Below is a small trained network, with its code and all its weights. Each question gives an input and a class and asks what happens when units are switched off, that is, made to give their printed mean instead of their output.

import numpy as np


def w(rows, s, z=0):
    codes = np.array(rows[::2]) - 128.0
    scale = np.full(codes.shape[1], s)
    scale[-1] = z or s
    return codes * scale


def f(y):
    return np.maximum(y, 0)


def log_softmax(a):
    a = a - a.max(-1, keepdims=True)
    return a - np.log(np.exp(a).sum(-1, keepdims=True))


def net(x, mask):
    res = np.array(x, float).reshape(1, 6) / 4 @ E
    y = f(res @ A[0][:, :-1].T + A[0][:, -1])
    res = res + np.where(mask, y, B[0][:, -1]) @ B[0][:, :-1]
    return log_softmax(res[-1] @ U[:, :-1].T + U[:, -1])


A, B = {}, {}
E = w([
[220,169,101,194,217,159,125],'x0',
[139,118,122,116,128,131,120],'x1',
[168,78,107,207,16,161,138],'x2',
[167,93,110,87,125,138,98],'x3',
[83,185,126,162,92,113,2],'x4',
[80,7,118,201,189,102,84],'x5',
],0.0099)
A[0] = w([
[148,164,143,102,112,144,141,164],'neuron 1',
[111,82,150,150,154,130,114,142],'neuron 2',
[54,102,120,64,70,132,143,123],'neuron 3',
[157,104,122,190,78,141,139,30],'neuron 4',
[97,53,123,162,172,120,108,132],'neuron 5',
[89,60,131,161,171,129,111,135],'neuron 6',
[60,94,148,86,85,130,137,75],'neuron 7',
[110,131,139,76,183,118,141,48],'neuron 8',
[164,101,121,182,64,132,143,86],'neuron 9',
[160,156,125,126,77,135,142,90],'neuron 10',
[131,142,128,102,90,126,138,189],'neuron 11',
[149,87,152,117,152,145,199,42],'neuron 12',
[90,116,126,122,117,122,151,95],'neuron 13',
[144,77,111,120,150,123,242,72],'neuron 14',
[163,100,136,176,74,122,128,30],'neuron 15',
[144,158,133,130,119,137,149,132],'neuron 16',
[165,206,132,74,104,125,146,136],'neuron 17',
[108,178,127,164,105,131,4,27],'neuron 18',
[168,130,138,159,162,138,119,128],'neuron 19',
[180,145,127,172,172,145,121,70],'neuron 20',
[78,158,126,78,222,124,103,3],'neuron 21',
[215,178,116,181,175,136,115,126],'neuron 22',
],0.02,0.0031)
B[0] = w([
[103,141,109,153,98,159,174,186],'neuron 1',
[130,138,94,130,106,160,179,194],'neuron 2',
[130,99,151,132,160,28,167,244],'neuron 3',
[122,109,135,117,201,177,89,208],'neuron 4',
[127,169,91,156,86,173,219,237],'neuron 5',
[128,167,84,135,98,171,212,232],'neuron 6',
[126,96,142,119,159,39,150,226],'neuron 7',
[121,129,145,127,201,161,81,201],'neuron 8',
[109,141,141,123,220,167,98,219],'neuron 9',
[125,160,114,143,140,179,153,188],'neuron 10',
[131,124,93,135,120,139,168,178],'neuron 11',
[129,132,152,128,50,117,59,199],'neuron 12',
[160,102,114,103,141,112,141,167],'neuron 13',
[127,138,145,122,32,110,17,231],'neuron 14',
[146,134,150,122,202,166,108,200],'neuron 15',
[144,115,85,114,112,152,153,166],'neuron 16',
[135,165,81,148,89,200,207,231],'neuron 17',
[138,130,150,113,3,113,16,250],'neuron 18',
[124,120,149,128,139,75,166,186],'neuron 19',
[136,86,112,87,151,60,153,205],'neuron 20',
[134,113,151,126,235,199,71,240],'neuron 21',
[112,95,152,137,147,17,181,245],'neuron 22',
],0.025,0.017)
U = w([
[144,188,40,203,92,168,185,255],'0',
[139,66,135,145,152,1,161,81],'1',
[157,154,145,147,24,119,7,117],'2',
[134,134,149,154,238,204,61,36],'3',
],0.0097,0.0023)

Each question gives the input, the list of numbers given to net, and the class t.
The units are the neurons (one row each of A and B). Each row of codes is followed by its name. A weight is (code - 128) times the scale printed after its matrix; where a second scale follows, it is the last column's (A, B and U).
mask holds one flag per neuron, in row order. A switched-off neuron (its flag False) gives its mean, the last column of its row in B, instead of its output. The means were averaged over made-up inputs and are rounded, as every weight is.
A unit's drop is (log p(t) with every unit on - log p(t) with that unit switched off) / (log p(t) with every unit on - log p(t) with every unit switched off).
The circuit of an input: a set's keep is (log p(t) with only the set's units on - log p(t) with every unit switched off) / (log p(t) with every unit on - log p(t) with every unit switched off). Starting from the 12 units with the biggest drops (on a tie, the unit counted first), units are removed one at a time, each time the one whose removal leaves the highest keep (on an exact tie, the one counted first), for as long as the keep stays at least 0.8.
circuit, biggest first: the units of the circuit, biggest drop first
most important unit: the unit with the biggest drop
top k neurons: the k neurons with the biggest drops, biggest first
drop when u is switched off: that unit's drop, to one decimal
input [-7,0,8,-6,7,6], class 3: top 3 neurons -> [neuron 9; neuron 4; neuron 15]
input [-2,0,-5,2,-7,7], class 0: top 2 neurons -> [neuron 5; neuron 6]
input [-3,0,8,1,-7,-3], class 3: top 4 neurons -> [neuron 9; neuron 18; neuron 4; neuron 15]
input [1,2,5,-2,2,-4], class 3: top 4 neurons -> [neuron 5; neuron 6; neuron 9; neuron 4]
input [5,5,8,-1,-8,0], class 2: circuit, biggest first -> [neuron 14]
input [8,8,1,-4,-2,8], class 0: top 3 neurons -> [neuron 5; neuron 6; neuron 3]
input [-5,-7,7,0,-7,2], class 2: top 3 neurons -> [neuron 14; neuron 12; neuron 21]
input [4,6,4,-2,-1,1], class 1: top 2 neurons -> [neuron 21; neuron 22]
input [4,8,-5,-8,3,-3], class 3: top 3 neurons -> [neuron 21; neuron 3; neuron 7]
input [0,-5,-4,2,-7,7], class 0: top 3 neurons -> [neuron 5; neuron 6; neuron 18]
input [8,-2,-4,-4,4,7], class 1: top 3 neurons -> [neuron 22; neuron 20; neuron 17]
input [5,0,4,-7,5,-3], class 1: top 2 neurons -> [neuron 22; neuron 14]
input [-2,-7,-7,4,0,6], class 3: top 3 neurons -> [neuron 21; neuron 8; neuron 17]
input [4,5,1,6,4,1], class 1: most important unit -> neuron 14
input [8,-2,2,1,8,-5], class 1: drop when neuron 12 is switched off -> 0.3
input [-5,5,2,-5,5,6], class 0: drop when neuron 5 is switched off -> 1.4
input [-4,8,0,2,-7,2], class 2: drop when neuron 18 is switched off -> 0.0
